Here is a tiny trained network, its code and every weight. The questions are about switching its units off for an input and a class, where a switched-off unit gives its printed mean instead of its output.

import numpy as np


def w(rows, s, z=0):
    codes = np.array(rows[::2]) - 128.0
    scale = np.full(codes.shape[1], s)
    scale[-1] = z or s
    return codes * scale


def f(y):
    return y / 2 * (1 + np.tanh(0.7978845608 * (y + 0.044715 * y**3)))


def log_softmax(a):
    a = a - a.max(-1, keepdims=True)
    return a - np.log(np.exp(a).sum(-1, keepdims=True))


def net(x, mask):
    res = np.array(x, float).reshape(1, 5) / 4 @ E
    y = f(res @ A[0][:, :-1].T + A[0][:, -1])
    res = res + np.where(mask, y, B[0][:, -1]) @ B[0][:, :-1]
    return log_softmax(res[-1] @ U[:, :-1].T + U[:, -1])


A, B = {}, {}
E = w([
[126,127,128,129],'x0',
[124,159,118,230],'x1',
[92,155,23,124],'x2',
[233,125,97,128],'x3',
[129,245,125,120],'x4',
],0.011)
A[0] = w([
[165,128,107,148,31],'n0',
[96,68,8,136,127],'n1',
[127,113,195,146,111],'n2',
[138,151,148,188,100],'n3',
[54,120,165,99,90],'n4',
[117,133,89,84,128],'n5',
[238,117,69,167,67],'n6',
[175,128,89,124,88],'n7',
[136,78,190,135,129],'n8',
[121,108,117,215,108],'n9',
[169,107,203,141,57],'n10',
[122,113,134,68,54],'n11',
[122,101,126,190,108],'n12',
[126,109,174,62,108],'n13',
[126,130,113,177,81],'n14',
[59,112,147,153,143],'n15',
[58,122,155,142,2],'n16',
[134,46,143,149,153],'n17',
[131,206,151,109,221],'n18',
[155,105,148,64,74],'n19',
[7,139,126,163,58],'n20',
[123,130,140,196,76],'n21',
],0.017,0.0055)
B[0] = w([
[125,154,166,97,140],'n0',
[143,168,107,196,244],'n1',
[101,175,136,186,185],'n2',
[128,130,51,76,175],'n3',
[186,126,162,109,195],'n4',
[84,219,107,135,173],'n5',
[150,153,232,102,232],'n6',
[117,116,242,128,166],'n7',
[125,145,103,170,205],'n8',
[112,166,101,82,191],'n9',
[76,205,164,177,201],'n10',
[106,184,102,75,161],'n11',
[142,126,73,90,168],'n12',
[100,162,68,115,195],'n13',
[76,158,110,84,153],'n14',
[174,139,167,122,196],'n15',
[163,136,192,103,166],'n16',
[244,82,75,132,216],'n17',
[251,75,61,183,239],'n18',
[128,176,124,76,185],'n19',
[153,141,209,123,235],'n20',
[89,167,50,28,168],'n21',
],0.011)
U = w([
[156,148,187,90,119],'0',
[108,184,61,52,109],'1',
[140,143,106,149,251],'2',
[110,185,104,212,142],'3',
[199,114,72,152,98],'4',
[112,93,85,161,132],'5',
[87,66,114,114,91],'6',
[6,78,115,142,96],'7',
],0.012,0.015)

Each question gives the input, the list of numbers given to net, and the class t.
The units are the neurons (one row each of A and B). Each row of codes is followed by its name. A weight is (code - 128) times the scale printed after its matrix; where a second scale follows, it is the last column's (A, B and U).
mask holds one flag per neuron, in row order. A switched-off neuron (its flag False) gives its mean, the last column of its row in B, instead of its output. The means were averaged over made-up inputs and are rounded, as every weight is.
A unit's drop is (log p(t) with every unit on - log p(t) with that unit switched off) / (log p(t) with every unit on - log p(t) with every unit switched off).
The circuit of an input: a set's keep is (log p(t) with only the set's units on - log p(t) with every unit switched off) / (log p(t) with every unit on - log p(t) with every unit switched off). Starting from the 12 units with the biggest drops (on a tie, the unit counted first), units are removed one at a time, each time the one whose removal leaves the highest keep (on an exact tie, the one counted first), for as long as the keep stays at least 0.8.
units of the circuit, in order: the units of the circuit, biggest drop first
k most important neurons: the k neurons with the biggest drops, biggest first
drop when u is switched off: that unit's drop, to one decimal
input [-1,6,6,8,-5], class 0: units of the circuit, in order -> [n6]
input [2,-5,8,6,0], class 3: units of the circuit, in order -> [n1 n5]
input [0,-4,2,1,-1], class 1: 2 most important neurons -> [n18 n20]
input [3,5,-4,3,0], class 1: units of the circuit, in order -> [n21 n3 n18]
input [-7,0,6,-5,8], class 4: 2 most important neurons -> [n18 n10]
input [0,-6,8,2,1], class 3: units of the circuit, in order -> [n1 n5]
input [-3,8,2,-7,-5], class 1: 2 most important neurons -> [n21 n9]
input [-7,8,-5,2,7], class 1: units of the circuit, in order -> [n21 n3]
input [3,-4,8,-6,7], class 3: 2 most important neurons -> [n5 n17]
input [1,7,-3,7,2], class 0: 2 most important neurons -> [n6 n7]
input [-3,2,8,6,-2], class 3: 2 most important neurons -> [n1 n20]
input [5,7,-2,4,-6], class 1: units of the circuit, in order -> [n21 n9]
input [4,3,-8,4,2], class 3: 2 most important neurons -> [n10 n2]
input [-2,3,-7,3,-4], class 3: units of the circuit, in order -> [n10]
input [-1,-5,8,0,-8], class 3: 3 most important neurons -> [n1 n5 n18]
input [2,1,-4,-1,-6], class 4: 2 most important neurons -> [n17 n5]
input [7,-6,4,-7,8], class 4: 2 most important neurons -> [n18 n6]
input [3,7,1,3,-7], class 1: units of the circuit, in order -> [n9 n21]
input [0,-2,-3,8,-8], class 0: 3 most important neurons -> [n6 n18 n7]
input [-4,2,-3,-4,-8], class 4: units of the circuit, in order -> [n17]
input [8,2,1,8,4], class 0: drop when n6 is switched off -> 0.3
